Below is a small trained network, with its code and all its weights. Each question gives an input and a class and asks what happens when units are switched off, that is, made to give their printed mean instead of their output.

import numpy as np


def w(rows, s, z=0):
    codes = np.array(rows[::2]) - 128.0
    scale = np.full(codes.shape[1], s)
    scale[-1] = z or s
    return codes * scale


def f(y):
    return y / 2 * (1 + np.tanh(0.7978845608 * (y + 0.044715 * y**3)))


def log_softmax(a):
    a = a - a.max(-1, keepdims=True)
    return a - np.log(np.exp(a).sum(-1, keepdims=True))


def net(x, mask):
    res = np.array(x, float).reshape(1, 8) / 4 @ E
    y = f(res @ A[0][:, :-1].T + A[0][:, -1])
    res = res + np.where(mask, y, B[0][:, -1]) @ B[0][:, :-1]
    return log_softmax(res[-1] @ U[:, :-1].T + U[:, -1])


A, B = {}, {}
E = w([
[35,132,184,61,99,114,157,191],'x0',
[134,140,132,132,132,119,126,135],'x1',
[108,221,125,137,78,243,78,131],'x2',
[154,176,108,63,164,127,251,97],'x3',
[123,136,125,145,127,124,138,138],'x4',
[120,137,143,140,136,125,131,114],'x5',
[117,128,126,118,132,119,114,107],'x6',
[122,132,135,152,122,131,149,130],'x7',
],0.019)
A[0] = w([
[162,114,150,86,148,53,193,106,120],'n1',
[136,9,159,181,115,41,80,155,207],'n2',
[147,233,84,78,96,181,161,95,66],'n3',
[85,112,139,86,86,170,122,137,129],'n4',
[36,122,214,56,106,117,147,186,156],'n5',
[159,113,112,126,176,68,198,109,171],'n6',
[188,123,84,179,121,161,92,102,243],'n7',
[117,146,166,168,75,165,53,149,140],'n8',
],0.013,0.011)
B[0] = w([
[128,105,106,61,77,160,156,153,199],'n1',
[135,174,230,157,197,89,153,126,252],'n2',
[151,186,183,202,178,81,200,123,175],'n3',
[110,164,167,111,111,148,128,153,164],'n4',
[70,139,125,106,111,99,132,249,229],'n5',
[175,75,95,86,123,140,138,91,202],'n6',
[118,116,131,134,197,163,110,50,208],'n7',
[91,151,71,157,74,130,36,131,203],'n8',
],0.016,0.034)
U = w([
[197,146,185,164,179,141,161,55,254],'0',
[137,174,180,136,143,96,174,183,172],'1',
[113,135,42,162,137,216,69,58,63],'2',
[113,168,86,123,38,168,69,167,98],'3',
[252,51,56,102,122,171,139,59,168],'4',
[138,86,70,58,69,139,177,179,7],'5',
],0.013,0.006)

Each question gives the input, the list of numbers given to net, and the class t.
The units are the neurons (one row each of A and B). Each row of codes is followed by its name. A weight is (code - 128) times the scale printed after its matrix; where a second scale follows, it is the last column's (A, B and U).
mask holds one flag per neuron, in row order. A switched-off neuron (its flag False) gives its mean, the last column of its row in B, instead of its output. The means were averaged over made-up inputs and are rounded, as every weight is.
A unit's drop is (log p(t) with every unit on - log p(t) with that unit switched off) / (log p(t) with every unit on - log p(t) with every unit switched off).
The circuit of an input: a set's keep is (log p(t) with only the set's units on - log p(t) with every unit switched off) / (log p(t) with every unit on - log p(t) with every unit switched off). Starting from all 8 units, units are removed one at a time, each time the one whose removal leaves the highest keep (on an exact tie, the one counted first), for as long as the keep stays at least 0.8.
units of the circuit, in order: the units of the circuit, biggest drop first
most important unit: the unit with the biggest drop
top k neurons: the k neurons with the biggest drops, biggest first
drop when u is switched off: that unit's drop, to one decimal
input [-5,5,-8,2,-7,-6,1,8], class 4: units of the circuit, in order : n6
input [0,0,2,-2,-5,0,1,-8], class 2: units of the circuit, in order : n5, n2
input [0,-7,3,-8,2,2,6,-3], class 2: units of the circuit, in order : n8, n5
input [1,6,-5,6,4,3,0,-6], class 5: top 2 neurons : n1, n7
input [0,-2,-5,4,2,0,-4,-3], class 4: top 2 neurons : n5, n6
input [5,5,-5,1,1,8,3,-6], class 5: units of the circuit, in order : n1, n3
input [-2,-6,-1,5,4,8,-8,-8], class 4: units of the circuit, in order : n2, n5
input [8,2,4,0,1,4,-4,-4], class 3: top 2 neurons : n2, n8
input [-1,7,-1,0,4,6,-5,-8], class 0: top 3 neurons : n5, n8, n1
input [0,-5,4,-1,-1,6,8,3], class 2: units of the circuit, in order : n2, n5
input [1,-8,-5,3,-7,6,-1,5], class 5: top 2 neurons : n7, n1
input [-1,-5,8,-8,6,-6,5,-2], class 2: top 2 neurons : n7, n5
input [0,-1,-5,2,-2,-7,0,0], class 4: top 2 neurons : n5, n6
input [-8,4,-7,2,-6,-4,-6,-3], class 4: most important unit : n6
input [-8,-6,8,0,7,-8,3,5], class 2: top 2 neurons : n2, n8
input [1,-2,-8,1,-2,3,2,8], class 5: top 3 neurons : n1, n6, n7
input [-8,3,-7,1,8,1,8,4], class 4: top 3 neurons : n6, n1, n3
input [-1,4,-8,-5,3,7,-4,-6], class 0: top 2 neurons : n5, n2
input [-2,-4,-7,3,-5,-3,6,-8], class 4: top 2 neurons : n5, n6
input [2,-1,-8,7,2,-2,8,2], class 5: units of the circuit, in order : n1
input [2,-4,1,-1,4,-2,-1,-1], class 3: top 2 neurons : n2, n3
input [0,7,-6,-7,-3,-2,3,-7], class 0: drop when n5 is switched off : 1.0
input [4,0,8,-3,-5,3,-1,-7], class 3: drop when n8 is switched off : 0.1
input [0,-3,-5,-6,-4,6,-2,8], class 0: drop when n5 is switched off : 1.1
